Here is a tiny trained network, its code and every weight. The questions are about switching its units off for an input and a class, where a switched-off unit gives its printed mean instead of its output.

import numpy as np


def w(rows, s, z=0):
    codes = np.array(rows[::2]) - 128.0
    scale = np.full(codes.shape[1], s)
    scale[-1] = z or s
    return codes * scale


def norm(h):
    return h / np.sqrt((h * h).mean(-1, keepdims=True) + 1e-5)


def f(y):
    return y / 2 * (1 + np.tanh(0.7978845608 * (y + 0.044715 * y**3)))


def log_softmax(a):
    a = a - a.max(-1, keepdims=True)
    return a - np.log(np.exp(a).sum(-1, keepdims=True))


def net(x, mask):
    res = np.array(x, float).reshape(1, 8) / 4 @ E
    u = 0
    for l in range(4):
        y = f(norm(res) @ A[l][:, :-1].T + A[l][:, -1])
        res = res + np.where(mask[u : u + 4], y, B[l][:, -1]) @ B[l][:, :-1]
        u += 4
    return log_softmax(norm(res)[-1] @ U[:, :-1].T + U[:, -1])


A, B = {}, {}
E = w([
[132,109,148,148,131],'x0',
[135,98,119,151,134],'x1',
[5,190,98,245,135],'x2',
[123,135,126,118,122],'x3',
[118,132,138,118,108],'x4',
[182,213,71,199,2],'x5',
[150,122,139,154,165],'x6',
[134,115,108,139,140],'x7',
],0.0061)
A[0] = w([
[34,134,123,127,184,32],'L0N0',
[255,124,38,184,33,255],'L0N1',
[69,146,109,177,88,107],'L0N2',
[234,145,132,131,90,44],'L0N3',
],0.0083,0.0028)
B[0] = w([
[1,102,111,149,101,171],'L0N0',
[129,141,193,115,83,255],'L0N1',
[143,164,138,187,221,181],'L0N2',
[82,202,177,119,11,159],'L0N3',
],0.0085,0.0078)
A[1] = w([
[114,46,65,17,75,204],'L1N0',
[15,148,91,148,255,100],'L1N1',
[185,121,177,61,130,252],'L1N2',
[247,151,56,84,59,140],'L1N3',
],0.006,0.0029)
B[1] = w([
[228,103,157,109,187,177],'L1N0',
[82,47,112,108,82,254],'L1N1',
[127,3,181,74,248,206],'L1N2',
[107,81,206,91,14,165],'L1N3',
],0.0064,0.0044)
A[2] = w([
[95,120,194,175,156,11],'L2N0',
[81,136,145,167,96,80],'L2N1',
[145,216,79,221,98,46],'L2N2',
[254,130,79,97,40,225],'L2N3',
],0.0082,0.0012)
B[2] = w([
[109,145,74,152,99,181],'L2N0',
[152,160,84,109,156,212],'L2N1',
[211,202,106,147,247,253],'L2N2',
[96,107,138,182,113,201],'L2N3',
],0.015,0.0037)
A[3] = w([
[151,32,172,90,199,163],'L3N0',
[1,123,145,183,140,73],'L3N1',
[154,69,67,170,177,172],'L3N2',
[153,104,79,149,102,1],'L3N3',
],0.0092,0.0014)
B[3] = w([
[177,181,72,79,203,252],'L3N0',
[157,32,21,178,2,255],'L3N1',
[85,132,210,59,79,184],'L3N2',
[181,200,121,190,147,102],'L3N3',
],0.0071,0.0044)
U = w([
[178,62,172,26,219,66],'0',
[133,120,245,117,6,137],'1',
[31,54,70,160,81,251],'2',
[163,217,126,204,198,44],'3',
],0.012,0.0013)

Each question gives the input, the list of numbers given to net, and the class t.
The units are the neurons (one row each of A and B). Each row of codes is followed by its name. A weight is (code - 128) times the scale printed after its matrix; where a second scale follows, it is the last column's (A, B and U).
mask holds one flag per neuron, layer by layer. A switched-off neuron (its flag False) gives its mean, the last column of its row in B, instead of its output. The means were averaged over made-up inputs and are rounded, as every weight is.
A unit's drop is (log p(t) with every unit on - log p(t) with that unit switched off) / (log p(t) with every unit on - log p(t) with every unit switched off).
The circuit of an input: a set's keep is (log p(t) with only the set's units on - log p(t) with every unit switched off) / (log p(t) with every unit on - log p(t) with every unit switched off). Starting from the 12 units with the biggest drops (on a tie, the unit counted first), units are removed one at a time, each time the one whose removal leaves the highest keep (on an exact tie, the one counted first), for as long as the keep stays at least 0.8.
units of the circuit, in order: the units of the circuit, biggest drop first
k most important neurons: the k neurons with the biggest drops, biggest first
drop of u: that unit's drop, to one decimal
input [5,8,0,6,4,2,3,-4], class 1: units of the circuit, in order	L0N1
input [-2,2,0,7,1,0,-2,6], class 0: 2 most important neurons	L0N0, L0N3
input [-2,8,1,8,-7,-6,4,2], class 2: 4 most important neurons	L2N2, L0N0, L3N1, L1N2
input [2,-3,1,8,-8,-6,-6,6], class 2: 4 most important neurons	L0N0, L2N2, L3N1, L1N2
input [-4,-6,2,7,-6,0,-3,0], class 2: 2 most important neurons	L1N1, L0N3
input [-7,-1,2,6,2,6,-8,5], class 3: 2 most important neurons	L2N2, L0N2
input [1,1,-8,2,3,1,-5,0], class 1: 4 most important neurons	L0N3, L2N2, L1N3, L2N3
input [-1,-6,7,-2,-3,-1,0,-3], class 2: 2 most important neurons	L1N1, L0N0
input [4,5,-7,-5,-5,2,2,-1], class 1: 2 most important neurons	L0N3, L2N2
input [-2,-2,-3,-1,5,1,6,-6], class 1: drop of L0N3	1.4
input [5,-1,6,3,-8,-5,5,-7], class 2: drop of L1N0	0.0
input [8,6,-5,5,-8,2,0,2], class 1: drop of L0N3	0.3
